Below are the code and all the weights of a small trained network. Each question names an input and a class and asks about switching units off, where a switched-off unit gives its printed mean instead of its output.

import numpy as np


def w(rows, s, z=0):
    codes = np.array(rows[::2]) - 128.0
    scale = np.full(codes.shape[1], s)
    scale[-1] = z or s
    return codes * scale


def f(y):
    return y / 2 * (1 + np.tanh(0.7978845608 * (y + 0.044715 * y**3)))


def log_softmax(a):
    a = a - a.max(-1, keepdims=True)
    return a - np.log(np.exp(a).sum(-1, keepdims=True))


def net(x, mask):
    res = np.array(x, float).reshape(1, 6) / 4 @ E
    y = f(res @ A[0][:, :-1].T + A[0][:, -1])
    res = res + np.where(mask, y, B[0][:, -1]) @ B[0][:, :-1]
    return log_softmax(res[-1] @ U[:, :-1].T + U[:, -1])


A, B = {}, {}
E = w([
[132,238,178,107,129],'x0',
[61,123,76,50,104],'x1',
[128,128,129,128,127],'x2',
[204,139,33,113,126],'x3',
[175,78,141,21,115],'x4',
[113,137,126,113,255],'x5',
],0.0071)
A[0] = w([
[114,42,111,159,130,149],'n0',
[186,145,88,120,128,92],'n1',
[131,109,144,159,48,137],'n2',
[86,31,72,161,131,89],'n3',
[194,191,21,126,138,82],'n4',
[27,164,63,86,114,105],'n5',
[150,208,157,106,117,105],'n6',
[64,142,77,63,110,120],'n7',
[105,143,96,151,31,118],'n8',
[121,135,132,136,42,92],'n9',
[91,63,161,140,123,95],'n10',
[167,129,82,135,135,82],'n11',
[30,102,184,121,107,117],'n12',
[96,103,241,136,120,103],'n13',
[119,99,104,143,110,53],'n14',
[157,156,69,127,126,97],'n15',
[221,113,196,184,139,73],'n16',
[103,143,104,109,102,102],'n17',
[88,170,86,193,132,81],'n18',
[137,161,77,157,130,93],'n19',
[119,253,152,68,110,98],'n20',
[110,138,132,120,209,112],'n21',
[201,116,168,169,155,152],'n22',
[83,196,131,134,130,105],'n23',
[69,107,188,136,130,72],'n24',
[189,142,52,142,110,124],'n25',
[117,118,120,112,196,138],'n26',
[202,65,171,28,140,103],'n27',
[59,155,38,218,137,113],'n28',
[99,110,98,132,222,112],'n29',
[119,134,118,126,102,254],'n30',
[150,103,157,151,51,101],'n31',
],0.011,0.0089)
B[0] = w([
[142,155,61,201,111,188],'n0',
[87,99,122,99,133,141],'n1',
[167,167,140,72,156,167],'n2',
[186,119,47,172,80,176],'n3',
[57,130,94,83,159,173],'n4',
[141,37,181,183,212,179],'n5',
[163,95,76,144,73,156],'n6',
[132,54,186,185,194,184],'n7',
[180,152,134,66,152,167],'n8',
[186,110,139,58,138,147],'n9',
[108,105,84,124,104,144],'n10',
[110,93,104,104,121,130],'n11',
[58,128,105,107,151,184],'n12',
[38,133,98,110,144,174],'n13',
[168,82,97,78,101,114],'n14',
[93,100,119,97,136,137],'n15',
[146,5,155,153,174,162],'n16',
[143,95,136,119,143,130],'n17',
[130,84,195,98,49,145],'n18',
[98,100,146,106,112,128],'n19',
[185,124,33,181,59,184],'n20',
[174,164,135,53,146,163],'n21',
[130,94,147,197,195,184],'n22',
[119,141,121,151,111,150],'n23',
[95,83,106,69,116,143],'n24',
[64,150,102,129,162,174],'n25',
[160,172,120,80,152,169],'n26',
[91,139,231,137,12,213],'n27',
[99,126,222,131,27,183],'n28',
[197,170,122,58,146,176],'n29',
[75,232,139,204,179,254],'n30',
[171,137,137,71,156,151],'n31',
],0.026,0.0077)
U = w([
[128,82,172,205,201,129],'0',
[76,175,209,147,20,95],'1',
[2,159,61,107,148,86],'2',
[155,166,34,204,77,102],'3',
[178,212,148,83,169,92],'4',
[90,216,141,192,150,254],'5',
],0.0082,0.0093)

Each question gives the input, the list of numbers given to net, and the class t.
The units are the neurons (one row each of A and B). Each row of codes is followed by its name. A weight is (code - 128) times the scale printed after its matrix; where a second scale follows, it is the last column's (A, B and U).
mask holds one flag per neuron, in row order. A switched-off neuron (its flag False) gives its mean, the last column of its row in B, instead of its output. The means were averaged over made-up inputs and are rounded, as every weight is.
A unit's drop is (log p(t) with every unit on - log p(t) with that unit switched off) / (log p(t) with every unit on - log p(t) with every unit switched off).
The circuit of an input: a set's keep is (log p(t) with only the set's units on - log p(t) with every unit switched off) / (log p(t) with every unit on - log p(t) with every unit switched off). Starting from the 12 units with the biggest drops (on a tie, the unit counted first), units are removed one at a time, each time the one whose removal leaves the highest keep (on an exact tie, the one counted first), for as long as the keep stays at least 0.8.
units of the circuit, in order: the units of the circuit, biggest drop first
unit that matters most: the unit with the biggest drop
k most important neurons: the k neurons with the biggest drops, biggest first
drop of u: that unit's drop, to one decimal
input [4,6,-6,-8,5,-2], class 2: unit that matters most -> n12
input [-6,-3,4,3,-8,8], class 1: 2 most important neurons -> (n28 n18)
input [8,-3,-6,0,-7,4], class 3: 3 most important neurons -> (n20 n27 n6)
input [-4,6,2,-2,6,-3], class 0: 2 most important neurons -> (n7 n28)
input [-7,7,0,4,6,1], class 0: 2 most important neurons -> (n7 n5)
input [0,-3,-1,-4,1,6], class 4: units of the circuit, in order -> (n21 n29)
input [3,1,1,6,-1,8], class 4: 2 most important neurons -> (n29 n21)
input [4,6,-2,1,5,2], class 0: 2 most important neurons -> (n7 n5)
input [-7,0,2,-2,6,0], class 3: 3 most important neurons -> (n0 n3 n28)
input [-5,1,-4,-6,2,-4], class 2: units of the circuit, in order -> (n12 n13)
input [3,-8,4,8,3,3], class 0: 3 most important neurons -> (n16 n22 n13)
input [-4,-2,6,-2,-6,0], class 1: 2 most important neurons -> (n28 n18)
input [-6,4,5,3,1,3], class 3: 2 most important neurons -> (n3 n0)
input [7,-8,-2,5,-2,-5], class 0: units of the circuit, in order -> (n16)
input [6,4,-6,-3,-2,-2], class 3: 2 most important neurons -> (n20 n6)
input [2,6,-3,-3,-1,-7], class 4: 2 most important neurons -> (n8 n2)
input [-7,-2,8,1,-2,-8], class 4: 3 most important neurons -> (n2 n8 n31)
input [8,7,-3,6,2,0], class 3: drop of n20 -> 4.0
input [-2,3,-6,-6,-2,-6], class 2: drop of n24 -> 0.1
input [-8,8,1,-7,7,5], class 0: drop of n20 -> 0.4
input [7,-8,-7,5,4,-5], class 0: unit that matters most -> n16
